Below is a small trained network, with its code and all its weights. Each question gives an input and a class and asks what happens when units are switched off, that is, made to give their printed mean instead of their output.

import numpy as np


def w(rows, s, z=0):
    codes = np.array(rows[::2]) - 128.0
    scale = np.full(codes.shape[1], s)
    scale[-1] = z or s
    return codes * scale


def f(y):
    return np.maximum(y, 0)


def log_softmax(a):
    a = a - a.max(-1, keepdims=True)
    return a - np.log(np.exp(a).sum(-1, keepdims=True))


def net(x, mask):
    res = np.array(x, float).reshape(1, 4) / 4 @ E
    y = f(res @ A[0][:, :-1].T + A[0][:, -1])
    res = res + np.where(mask, y, B[0][:, -1]) @ B[0][:, :-1]
    return log_softmax(res[-1] @ U[:, :-1].T + U[:, -1])


A, B = {}, {}
E = w([
[52,211,128,183,69,25],'x0',
[232,195,67,43,41,132],'x1',
[77,57,21,17,152,36],'x2',
[176,166,254,62,188,32],'x3',
],0.0073)
A[0] = w([
[77,49,83,18,142,88,85],'N1',
[181,183,87,84,57,120,84],'N2',
[197,140,140,110,103,97,84],'N3',
[179,184,214,175,143,160,136],'N4',
[169,164,78,100,48,140,79],'N5',
[73,115,106,162,32,122,60],'N6',
[166,225,200,226,77,254,91],'N7',
[49,212,107,149,63,74,66],'N8',
[222,31,147,53,177,242,153],'N9',
[61,107,2,218,32,239,67],'N10',
[170,176,255,73,166,12,92],'N11',
[50,69,181,178,195,109,23],'N12',
[209,234,80,65,81,148,95],'N13',
[183,146,113,111,99,103,80],'N14',
[170,141,151,54,40,123,73],'N15',
[71,60,121,211,157,140,65],'N16',
[208,162,102,73,94,177,39],'N17',
[145,153,186,194,113,187,102],'N18',
[164,154,56,109,18,164,93],'N19',
[94,196,111,182,55,55,77],'N20',
[51,175,140,155,58,72,60],'N21',
[105,186,137,152,112,17,77],'N22',
[170,180,190,202,96,226,47],'N23',
[195,55,101,104,213,213,3],'N24',
[88,49,46,54,131,38,96],'N25',
],0.0072,0.0027)
B[0] = w([
[140,163,58,142,136,27,220],'N1',
[82,130,166,194,186,147,190],'N2',
[63,106,153,134,155,116,164],'N3',
[119,166,65,75,136,38,219],'N4',
[80,132,179,155,190,141,184],'N5',
[152,68,154,102,51,148,170],'N6',
[123,159,59,127,128,40,254],'N7',
[210,60,114,192,82,145,199],'N8',
[201,63,144,165,56,120,250],'N9',
[33,93,185,2,55,101,252],'N10',
[86,93,186,17,53,128,251],'N11',
[54,126,175,207,227,175,189],'N12',
[96,130,177,183,187,132,212],'N13',
[66,133,144,145,192,165,159],'N14',
[75,140,181,177,177,138,178],'N15',
[63,137,194,151,189,149,185],'N16',
[123,107,162,169,165,112,184],'N17',
[135,168,107,112,140,61,196],'N18',
[59,114,174,132,174,138,204],'N19',
[172,56,119,180,101,147,200],'N20',
[213,63,133,188,107,150,190],'N21',
[199,54,139,141,99,154,196],'N22',
[137,189,55,126,129,21,215],'N23',
[200,55,141,182,81,124,201],'N24',
[137,194,44,140,154,33,232],'N25',
],0.007,0.0083)
U = w([
[128,168,40,135,143,64,98],'0',
[77,122,178,185,214,150,117],'1',
[94,102,167,35,69,125,137],'2',
[215,71,123,192,81,143,101],'3',
[130,148,106,111,124,153,249],'4',
[168,210,73,106,145,250,62],'5',
[165,200,86,104,142,240,62],'6',
[148,194,75,112,142,225,53],'7',
],0.016,0.014)

Each question gives the input, the list of numbers given to net, and the class t.
The units are the neurons (one row each of A and B). Each row of codes is followed by its name. A weight is (code - 128) times the scale printed after its matrix; where a second scale follows, it is the last column's (A, B and U).
mask holds one flag per neuron, in row order. A switched-off neuron (its flag False) gives its mean, the last column of its row in B, instead of its output. The means were averaged over made-up inputs and are rounded, as every weight is.
A unit's drop is (log p(t) with every unit on - log p(t) with that unit switched off) / (log p(t) with every unit on - log p(t) with every unit switched off).
The circuit of an input: a set's keep is (log p(t) with only the set's units on - log p(t) with every unit switched off) / (log p(t) with every unit on - log p(t) with every unit switched off). Starting from the 12 units with the biggest drops (on a tie, the unit counted first), units are removed one at a time, each time the one whose removal leaves the highest keep (on an exact tie, the one counted first), for as long as the keep stays at least 0.8.
circuit, biggest first: the units of the circuit, biggest drop first
unit that matters most: the unit with the biggest drop
k most important neurons: the k neurons with the biggest drops, biggest first
drop of u: that unit's drop, to one decimal
input [1,-2,-5,-7], class 2: unit that matters most -> N10
input [-8,4,6,-6], class 3: 3 most important neurons -> [N9 N24 N11]
input [1,2,3,3], class 4: circuit, biggest first -> [N10 N7 N23]
input [8,7,-1,-4], class 3: 2 most important neurons -> [N8 N20]
input [3,-3,-7,-7], class 0: 4 most important neurons -> [N7 N23 N11 N18]
input [-4,0,5,4], class 0: 3 most important neurons -> [N10 N1 N25]
input [-1,-3,-5,7], class 2: 2 most important neurons -> [N11 N25]
input [-2,8,-7,-7], class 1: 3 most important neurons -> [N19 N13 N5]
input [6,4,-5,5], class 3: 2 most important neurons -> [N10 N22]
input [6,-8,6,-6], class 1: 2 most important neurons -> [N12 N16]
input [6,-3,2,-6], class 2: 4 most important neurons -> [N10 N9 N24 N16]
input [8,-2,7,8], class 2: 4 most important neurons -> [N11 N9 N24 N7]
input [-2,-1,-3,-4], class 2: 2 most important neurons -> [N10 N25]
input [-7,-6,2,-3], class 3: 2 most important neurons -> [N9 N24]
input [8,-6,-3,-1], class 3: 2 most important neurons -> [N8 N21]
input [4,5,-7,-7], class 0: circuit, biggest first -> [N7]
input [-6,-1,-6,5], class 0: 2 most important neurons -> [N4 N23]
input [2,1,-6,6], class 0: 2 most important neurons -> [N10 N7]
input [3,-5,4,-4], class 1: drop of N9 -> 0.2
input [1,-7,-8,-3], class 0: drop of N24 -> 0.0
input [-7,8,-3,-3], class 1: drop of N13 -> 0.1
input [7,-6,3,-4], class 3: unit that matters most -> N8
input [4,-1,4,-5], class 2: drop of N6 -> 0.2
